Here is a tiny trained network, its code and every weight. The questions are about switching its units off for an input and a target symbol, where a switched-off unit gives its printed mean instead of its output.

import numpy as np


def w(rows, s, z=0):
    codes = np.array(rows[::2]) - 128.0
    scale = np.full(codes.shape[1], s)
    scale[-1] = z or s
    return codes * scale


def f(y):
    return y / 2 * (1 + np.tanh(0.7978845608 * (y + 0.044715 * y**3)))


def softmax(a):
    e = np.exp(a - a.max(-1, keepdims=True))
    return e / e.sum(-1, keepdims=True)


def log_softmax(a):
    a = a - a.max(-1, keepdims=True)
    return a - np.log(np.exp(a).sum(-1, keepdims=True))


def net(x, mask):
    ids = ['ΞΣαβδλμτφ'.index(c) for c in x.split()]
    T = len(ids)
    res = E[ids] + P[:T]
    r = res
    for j in range(2):
        rows = slice(3 * j, 3 * j + 3)
        q, k, v = (r @ M[0][rows].T for M in (Q, K, V))
        z = softmax(np.where(np.tri(T) > 0, q @ k.T / 3**0.5, -1e9)) @ v
        o = O[0][rows]
        res = res + np.where(mask[j], z, o[:, -1]) @ o[:, :-1]
    y = f(res @ A[0][:, :-1].T + A[0][:, -1])
    res = res + np.where(mask[2:6], y, B[0][:, -1]) @ B[0][:, :-1]
    return log_softmax(res[-1] @ U[:, :-1].T + U[:, -1])


Q, K, V, O, A, B = {}, {}, {}, {}, {}, {}
E = w([
[45,143,44,158,115],'Ξ',
[140,182,122,180,89],'Σ',
[190,218,129,82,120],'α',
[73,66,180,46,129],'β',
[163,176,41,137,64],'δ',
[64,165,159,85,94],'λ',
[214,107,158,47,98],'μ',
[143,103,249,175,132],'τ',
[139,55,110,145,38],'φ',
],0.017)
P = w([
[136,130,89,123,176],'0',
[109,127,114,118,137],'1',
[96,125,124,105,105],'2',
[98,143,153,110,75],'3',
[102,139,176,111,46],'4',
[103,150,196,115,23],'5',
[107,140,215,127,2],'6',
],0.0091)
Q[0] = w([
[71,155,130,45,92],'head 0',
[95,135,215,78,14],'head 0',
[120,167,90,135,91],'head 0',
[144,119,134,118,76],'head 1',
[141,69,168,183,218],'head 1',
[78,153,203,105,3],'head 1',
],0.012)
K[0] = w([
[129,108,209,119,102],'head 0',
[124,102,181,159,6],'head 0',
[129,159,149,101,114],'head 0',
[109,101,167,114,88],'head 1',
[92,149,147,153,218],'head 1',
[158,134,188,114,45],'head 1',
],0.016)
V[0] = w([
[96,63,103,211,118],'head 0',
[77,126,120,20,52],'head 0',
[160,84,63,83,137],'head 0',
[48,110,120,133,149],'head 1',
[166,61,199,132,198],'head 1',
[90,254,144,71,149],'head 1',
],0.0091)
O[0] = w([
[33,130,154,70,125,133],'head 0',
[166,101,66,57,238,254],'head 0',
[153,70,149,44,72,93],'head 0',
[139,189,192,113,141,118],'head 1',
[151,68,186,75,62,72],'head 1',
[168,91,162,254,199,112],'head 1',
],0.0079,0.0086)
A[0] = w([
[156,255,37,135,106,3],'neuron 0',
[158,241,125,89,117,85],'neuron 1',
[109,125,191,85,69,168],'neuron 2',
[166,165,35,155,66,93],'neuron 3',
],0.0085,0.0039)
B[0] = w([
[90,11,176,171,166,222],'neuron 0',
[73,85,189,181,243,203],'neuron 1',
[150,198,180,106,142,254],'neuron 2',
[159,2,215,126,48,183],'neuron 3',
],0.0077,0.0056)
U = w([
[223,124,126,77,139,39],'Ξ',
[82,87,151,55,116,156],'Σ',
[151,107,133,141,211,166],'α',
[69,78,49,154,121,43],'β',
[104,140,169,190,79,197],'δ',
[112,60,127,151,102,32],'λ',
[213,143,197,148,103,88],'μ',
[97,246,75,123,168,175],'τ',
[165,123,51,97,73,253],'φ',
],0.011,0.0066)

Each question gives the input, a string of symbols that net reads in full, and the target symbol t.
The units are the heads (3 rows each of Q, K, V and O) and the neurons (one row each of A and B). Each row of codes is followed by its name. A weight is (code - 128) times the scale printed after its matrix; where a second scale follows, it is the last column's (O, A, B and U).
mask holds one flag per unit, heads first, then neurons. A switched-off unit (its flag False) gives its mean, the last column of its rows in O or B, instead of its output. The means were averaged over made-up inputs and are rounded, as every weight is.
A unit's drop is (log p(t) with every unit on - log p(t) with that unit switched off) / (log p(t) with every unit on - log p(t) with every unit switched off).
The circuit of an input: a set's keep is (log p(t) with only the set's units on - log p(t) with every unit switched off) / (log p(t) with every unit on - log p(t) with every unit switched off). Starting from all 6 units, units are removed one at a time, each time the one whose removal leaves the highest keep (on an exact tie, the one counted first), for as long as the keep stays at least 0.8.
units of the circuit, in order: the units of the circuit, biggest drop first
most important unit: the unit with the biggest drop
k most important neurons: the k neurons with the biggest drops, biggest first
which heads matter: for each layer, one digit per head in row order, 1 if its drop is at least 0.15 and else 0, layers parted by /
drop when u is switched off: that unit's drop, to one decimal
input φ α λ β β φ τ, target Σ: most important unit	head 0
input λ β λ λ α β, target α: which heads matter	11
input τ α τ, target δ: which heads matter	10
input Ξ λ τ, target μ: units of the circuit, in order	head 1; neuron 2; neuron 1
input λ λ λ Ξ, target α: units of the circuit, in order	head 1; head 0
input φ τ φ λ Ξ, target Σ: units of the circuit, in order	head 1; neuron 3
input α Σ μ Ξ, target φ: units of the circuit, in order	head 0; neuron 1
input τ λ δ α, target α: 2 most important neurons	neuron 1; neuron 0
input Ξ λ μ, target φ: 3 most important neurons	neuron 1; neuron 2; neuron 0
input λ φ τ φ α λ, target τ: which heads matter	00
input λ Σ λ β λ Σ, target α: units of the circuit, in order	head 1; neuron 0
input λ λ α, target α: which heads matter	00
input φ φ φ φ β τ α, target δ: which heads matter	10
input φ φ λ λ λ τ β, target δ: units of the circuit, in order	head 0
input λ α δ φ λ φ Σ, target Σ: which heads matter	11
input λ λ λ β δ, target λ: 3 most important neurons	neuron 3; neuron 0; neuron 2
input φ Σ τ, target Σ: drop when head 0 is switched off	0.2
input φ α λ λ λ, target α: drop when neuron 2 is switched off	0.1
input τ τ δ, target δ: drop when head 0 is switched off	0.8
input λ μ φ δ, target Σ: most important neuron	neuron 3
